Here is a tiny trained network, its code and every weight. The questions are about switching its units off for an input and a class, where a switched-off unit gives its printed mean instead of its output.

import numpy as np


def w(rows, s, z=0):
    codes = np.array(rows[::2]) - 128.0
    scale = np.full(codes.shape[1], s)
    scale[-1] = z or s
    return codes * scale


def f(y):
    return y / 2 * (1 + np.tanh(0.7978845608 * (y + 0.044715 * y**3)))


def log_softmax(a):
    a = a - a.max(-1, keepdims=True)
    return a - np.log(np.exp(a).sum(-1, keepdims=True))


def net(x, mask):
    res = np.array(x, float).reshape(1, 7) / 4 @ E
    y = f(res @ A[0][:, :-1].T + A[0][:, -1])
    res = res + np.where(mask, y, B[0][:, -1]) @ B[0][:, :-1]
    return log_softmax(res[-1] @ U[:, :-1].T + U[:, -1])


A, B = {}, {}
E = w([
[111,198,199,30],'x0',
[249,166,61,74],'x1',
[119,252,113,187],'x2',
[129,127,128,128],'x3',
[215,113,229,193],'x4',
[127,128,130,128],'x5',
[129,129,126,130],'x6',
],0.0039)
A[0] = w([
[104,119,131,139,65],'neuron 0',
[145,67,40,228,83],'neuron 1',
[147,1,142,45,92],'neuron 2',
[119,149,153,94,37],'neuron 3',
[64,116,164,151,90],'neuron 4',
[94,134,98,102,52],'neuron 5',
[121,220,108,183,102],'neuron 6',
[108,125,140,139,114],'neuron 7',
[118,126,116,125,17],'neuron 8',
[113,183,212,36,73],'neuron 9',
[192,118,211,172,93],'neuron 10',
[90,128,93,106,64],'neuron 11',
[115,187,222,29,82],'neuron 12',
[215,150,78,86,79],'neuron 13',
[32,110,182,167,89],'neuron 14',
[87,128,77,102,99],'neuron 15',
[189,146,92,101,73],'neuron 16',
[120,245,102,199,96],'neuron 17',
[122,126,135,120,3],'neuron 18',
[37,130,11,71,95],'neuron 19',
[199,116,218,178,76],'neuron 20',
[203,117,225,176,99],'neuron 21',
[29,110,183,169,90],'neuron 22',
[128,126,122,137,109],'neuron 23',
[126,143,131,127,30],'neuron 24',
[94,119,152,136,41],'neuron 25',
[132,159,124,143,137],'neuron 26',
[120,143,123,124,43],'neuron 27',
[145,25,142,64,96],'neuron 28',
[42,114,177,165,104],'neuron 29',
[223,152,75,82,81],'neuron 30',
[173,138,103,106,89],'neuron 31',
[144,65,38,231,91],'neuron 32',
[227,150,78,76,97],'neuron 33',
[131,53,137,92,75],'neuron 34',
[127,131,119,123,20],'neuron 35',
[127,157,124,137,54],'neuron 36',
[124,200,113,172,112],'neuron 37',
[64,129,51,83,76],'neuron 38',
[126,125,125,130,38],'neuron 39',
[113,135,125,112,23],'neuron 40',
[189,118,207,172,79],'neuron 41',
],0.0076,0.0043)
B[0] = w([
[161,124,138,143,49],'neuron 0',
[174,82,193,48,204],'neuron 1',
[79,166,193,194,226],'neuron 2',
[173,119,167,123,40],'neuron 3',
[161,103,109,162,116],'neuron 4',
[175,164,147,132,54],'neuron 5',
[99,147,179,168,154],'neuron 6',
[137,121,123,136,108],'neuron 7',
[179,144,162,143,13],'neuron 8',
[170,76,181,60,188],'neuron 9',
[154,195,104,114,198],'neuron 10',
[167,161,133,135,66],'neuron 11',
[163,68,177,50,223],'neuron 12',
[167,80,100,180,181],'neuron 13',
[177,77,89,184,172],'neuron 14',
[149,167,119,122,121],'neuron 15',
[164,98,120,166,118],'neuron 16',
[92,155,201,183,184],'neuron 17',
[184,137,173,146,7],'neuron 18',
[183,252,87,105,253],'neuron 19',
[170,210,106,116,195],'neuron 20',
[156,212,93,110,242],'neuron 21',
[178,73,85,187,178],'neuron 22',
[133,128,134,127,98],'neuron 23',
[164,133,162,142,20],'neuron 24',
[182,120,143,158,39],'neuron 25',
[112,125,137,137,150],'neuron 26',
[160,139,158,140,29],'neuron 27',
[90,157,177,176,186],'neuron 28',
[161,85,90,172,172],'neuron 29',
[168,71,95,184,202],'neuron 30',
[148,110,120,154,110],'neuron 31',
[167,80,190,43,221],'neuron 32',
[157,68,88,183,232],'neuron 33',
[121,150,173,162,107],'neuron 34',
[177,136,159,146,14],'neuron 35',
[147,134,161,145,41],'neuron 36',
[102,138,165,157,143],'neuron 37',
[170,200,120,125,145],'neuron 38',
[157,133,149,138,24],'neuron 39',
[181,144,164,138,18],'neuron 40',
[164,193,109,120,170],'neuron 41',
],0.038,0.0013)
U = w([
[215,254,91,107,43],'0',
[211,33,83,235,34],'1',
[185,62,254,19,53],'2',
[72,123,104,115,253],'3',
[78,119,107,115,249],'4',
[74,126,108,115,218],'5',
[66,166,252,216,16],'6',
],0.0056,0.0031)

Each question gives the input, the list of numbers given to net, and the class t.
The units are the neurons (one row each of A and B). Each row of codes is followed by its name. A weight is (code - 128) times the scale printed after its matrix; where a second scale follows, it is the last column's (A, B and U).
mask holds one flag per neuron, in row order. A switched-off neuron (its flag False) gives its mean, the last column of its row in B, instead of its output. The means were averaged over made-up inputs and are rounded, as every weight is.
A unit's drop is (log p(t) with every unit on - log p(t) with that unit switched off) / (log p(t) with every unit on - log p(t) with every unit switched off).
The circuit of an input: a set's keep is (log p(t) with only the set's units on - log p(t) with every unit switched off) / (log p(t) with every unit on - log p(t) with every unit switched off). Starting from the 12 units with the biggest drops (on a tie, the unit counted first), units are removed one at a time, each time the one whose removal leaves the highest keep (on an exact tie, the one counted first), for as long as the keep stays at least 0.8.
circuit, biggest first: the units of the circuit, biggest drop first
top k neurons: the k neurons with the biggest drops, biggest first
drop of u: that unit's drop, to one decimal
input [-8,-4,-3,-1,5,6,2], class 2: top neuron	[neuron 32]
input [-1,-8,5,4,4,-8,6], class 1: top 3 neurons	[neuron 22; neuron 14; neuron 29]
input [6,7,5,-6,2,-5,-2], class 1: circuit, biggest first	[neuron 33; neuron 30]
input [8,7,1,-8,8,1,6], class 0: top 3 neurons	[neuron 21; neuron 20; neuron 10]
input [3,-2,-5,-1,-6,-3,3], class 0: top 2 neurons	[neuron 19; neuron 38]
input [4,-8,4,-3,-6,-1,2], class 1: circuit, biggest first	[neuron 22; neuron 14]
input [-4,-6,-1,1,6,-3,-4], class 0: top 2 neurons	[neuron 21; neuron 20]
input [7,-6,8,-1,-4,2,-3], class 6: top 3 neurons	[neuron 17; neuron 6; neuron 32]
input [-7,8,-7,-7,-7,-1,-3], class 1: top 2 neurons	[neuron 33; neuron 30]
input [-4,-8,-8,-6,-7,-8,3], class 1: top 3 neurons	[neuron 22; neuron 14; neuron 29]
input [-8,-6,3,6,-5,-2,8], class 2: top 2 neurons	[neuron 32; neuron 1]
input [7,-1,6,6,-4,-1,-4], class 2: circuit, biggest first	[neuron 12; neuron 9]
input [-7,2,5,-2,0,-5,5], class 2: circuit, biggest first	[neuron 32; neuron 1]
input [-3,7,-1,-2,-8,-1,7], class 0: circuit, biggest first	[neuron 19]
input [8,-5,5,0,-6,1,-4], class 2: top 2 neurons	[neuron 12; neuron 9]
input [-7,7,-8,-2,8,6,7], class 0: top 4 neurons	[neuron 21; neuron 20; neuron 10; neuron 41]
input [6,6,-2,1,2,-2,3], class 1: top 3 neurons	[neuron 33; neuron 30; neuron 13]
input [-5,-1,6,2,0,1,-3], class 6: drop of neuron 37	0.2
input [-6,1,8,-6,5,4,2], class 6: drop of neuron 17	0.7
input [6,-1,0,4,2,3,-1], class 2: circuit, biggest first	[neuron 12]
input [3,4,-1,7,8,-4,-6], class 0: drop of neuron 20	0.1
